Below is a small trained network, with its code and all its weights. Each question gives an input and a class and asks what happens when units are switched off, that is, made to give their printed mean instead of their output.

import numpy as np


def w(rows, s, z=0):
    codes = np.array(rows[::2]) - 128.0
    scale = np.full(codes.shape[1], s)
    scale[-1] = z or s
    return codes * scale


def norm(h):
    return h / np.sqrt((h * h).mean(-1, keepdims=True) + 1e-5)


def f(y):
    return y / 2 * (1 + np.tanh(0.7978845608 * (y + 0.044715 * y**3)))


def log_softmax(a):
    a = a - a.max(-1, keepdims=True)
    return a - np.log(np.exp(a).sum(-1, keepdims=True))


def net(x, mask):
    res = np.array(x, float).reshape(1, 3) / 4 @ E
    u = 0
    for l in range(4):
        y = f(norm(res) @ A[l][:, :-1].T + A[l][:, -1])
        res = res + np.where(mask[u : u + 5], y, B[l][:, -1]) @ B[l][:, :-1]
        u += 5
    return log_softmax(norm(res)[-1] @ U[:, :-1].T + U[:, -1])


A, B = {}, {}
E = w([
[84,228,7,167,25,49,207,60,125,143,190],'x0',
[255,214,249,155,135,156,144,146,163,218,239],'x1',
[198,64,143,95,38,30,212,214,147,97,76],'x2',
],0.00076)
A[0] = w([
[250,85,165,76,11,52,215,221,167,84,86,51],'0.n0',
[141,155,136,106,127,129,149,136,129,134,151,16],'0.n1',
[226,211,233,205,152,126,183,196,192,234,222,36],'0.n2',
[80,196,100,159,218,233,30,64,142,142,167,31],'0.n3',
[144,76,204,67,165,165,106,114,18,118,134,2],'0.n4',
],0.002,0.0022)
B[0] = w([
[17,35,181,180,190,25,219,138,93,237,206,248],'0.n0',
[141,175,130,203,158,170,110,140,64,237,187,77],'0.n1',
[153,126,163,26,8,212,80,21,27,45,161,235],'0.n2',
[46,79,206,138,188,24,224,131,162,168,169,165],'0.n3',
[161,213,58,201,155,91,146,166,159,152,88,90],'0.n4',
],0.0016,0.0018)
A[1] = w([
[195,53,202,101,210,204,55,198,55,129,62,73],'1.n0',
[112,209,18,150,20,95,174,69,47,167,189,78],'1.n1',
[134,180,76,124,51,99,151,143,63,136,159,22],'1.n2',
[251,201,172,190,98,159,144,198,136,193,185,35],'1.n3',
[109,99,40,143,91,140,89,173,170,54,29,4],'1.n4',
],0.0021,0.0025)
B[1] = w([
[197,249,54,194,173,117,117,170,250,92,44,193],'1.n0',
[243,204,99,172,202,151,90,221,219,119,41,253],'1.n1',
[148,161,148,155,226,149,102,139,179,149,99,82],'1.n2',
[109,121,123,97,80,159,81,54,93,53,136,86],'1.n3',
[137,127,179,100,90,182,113,83,98,98,185,105],'1.n4',
],0.0014,0.0011)
A[2] = w([
[33,178,113,169,220,195,65,64,117,187,174,8],'2.n0',
[22,182,121,181,226,202,64,63,116,192,175,18],'2.n1',
[26,44,25,88,123,124,96,108,79,48,47,99],'2.n2',
[203,81,209,88,203,168,91,185,169,99,56,81],'2.n3',
[150,243,6,179,31,82,176,72,173,142,166,89],'2.n4',
],0.0023,0.0018)
B[2] = w([
[115,38,178,136,98,42,220,194,104,155,148,137],'2.n0',
[94,27,174,130,101,23,239,194,107,162,163,148],'2.n1',
[250,219,244,84,52,212,90,54,87,171,247,252],'2.n2',
[91,192,16,175,120,106,130,125,150,103,134,159],'2.n3',
[123,105,147,141,232,165,47,197,163,62,40,184],'2.n4',
],0.0019)
A[3] = w([
[72,25,154,141,114,8,236,180,112,193,151,88],'3.n0',
[237,225,83,103,123,254,20,39,166,78,102,4],'3.n1',
[123,189,64,97,127,129,89,96,140,100,78,51],'3.n2',
[182,173,167,56,38,240,81,31,79,132,188,107],'3.n3',
[155,204,57,197,221,170,61,185,238,86,28,89],'3.n4',
],0.0029,0.0026)
B[3] = w([
[4,37,213,165,187,84,203,91,49,211,232,227],'3.n0',
[64,63,185,129,133,82,201,120,94,174,198,222],'3.n1',
[157,117,185,144,151,126,130,148,125,142,131,126],'3.n2',
[199,166,86,41,52,231,18,76,85,13,81,254],'3.n3',
[158,207,4,204,182,88,111,214,251,164,18,197],'3.n4',
],0.003,0.0047)
U = w([
[214,177,146,15,24,250,24,35,50,20,139,254],'0',
[17,14,230,166,177,32,249,106,47,231,229,107],'1',
[183,220,15,222,212,74,105,227,254,167,11,61],'2',
],0.0055,0.00091)

Each question gives the input, the list of numbers given to net, and the class t.
The units are the neurons (one row each of A and B). Each row of codes is followed by its name. A weight is (code - 128) times the scale printed after its matrix; where a second scale follows, it is the last column's (A, B and U).
mask holds one flag per neuron, layer by layer. A switched-off neuron (its flag False) gives its mean, the last column of its row in B, instead of its output. The means were averaged over made-up inputs and are rounded, as every weight is.
A unit's drop is (log p(t) with every unit on - log p(t) with that unit switched off) / (log p(t) with every unit on - log p(t) with every unit switched off).
The circuit of an input: a set's keep is (log p(t) with only the set's units on - log p(t) with every unit switched off) / (log p(t) with every unit on - log p(t) with every unit switched off). Starting from the 12 units with the biggest drops (on a tie, the unit counted first), units are removed one at a time, each time the one whose removal leaves the highest keep (on an exact tie, the one counted first), for as long as the keep stays at least 0.8.
circuit, biggest first: the units of the circuit, biggest drop first
most important unit: the unit with the biggest drop
top k neurons: the k neurons with the biggest drops, biggest first
k most important neurons of layer l: the k neurons of layer l with the biggest drops, biggest first
drop when u is switched off: that unit's drop, to one decimal
input [6,-4,1], class 2: most important unit	1.n1
input [7,-2,6], class 2: circuit, biggest first	1.n1; 2.n4
input [8,7,-4], class 2: top 4 neurons	1.n1; 2.n4; 2.n2; 3.n4
input [-6,-5,-6], class 1: top 2 neurons	0.n2; 0.n3
input [7,5,5], class 2: top 3 neurons	1.n1; 2.n4; 2.n2
input [5,5,4], class 0: top 2 neurons	1.n0; 0.n2
input [7,1,-6], class 2: top 4 neurons	1.n1; 2.n4; 0.n0; 3.n4
input [-5,5,5], class 0: 2 most important neurons of layer 2	2.n1; 2.n0
input [-8,-3,-6], class 2: top 2 neurons	1.n0; 0.n0
input [8,3,6], class 2: top 2 neurons	1.n1; 2.n4
input [2,-2,-2], class 0: top 2 neurons	0.n0; 2.n2
input [1,8,6], class 0: drop when 0.n2 is switched off	3.0
input [4,-8,2], class 0: drop when 2.n2 is switched off	0.2
input [0,7,6], class 0: drop when 0.n2 is switched off	4.0
input [4,-6,-1], class 0: most important unit	2.n2
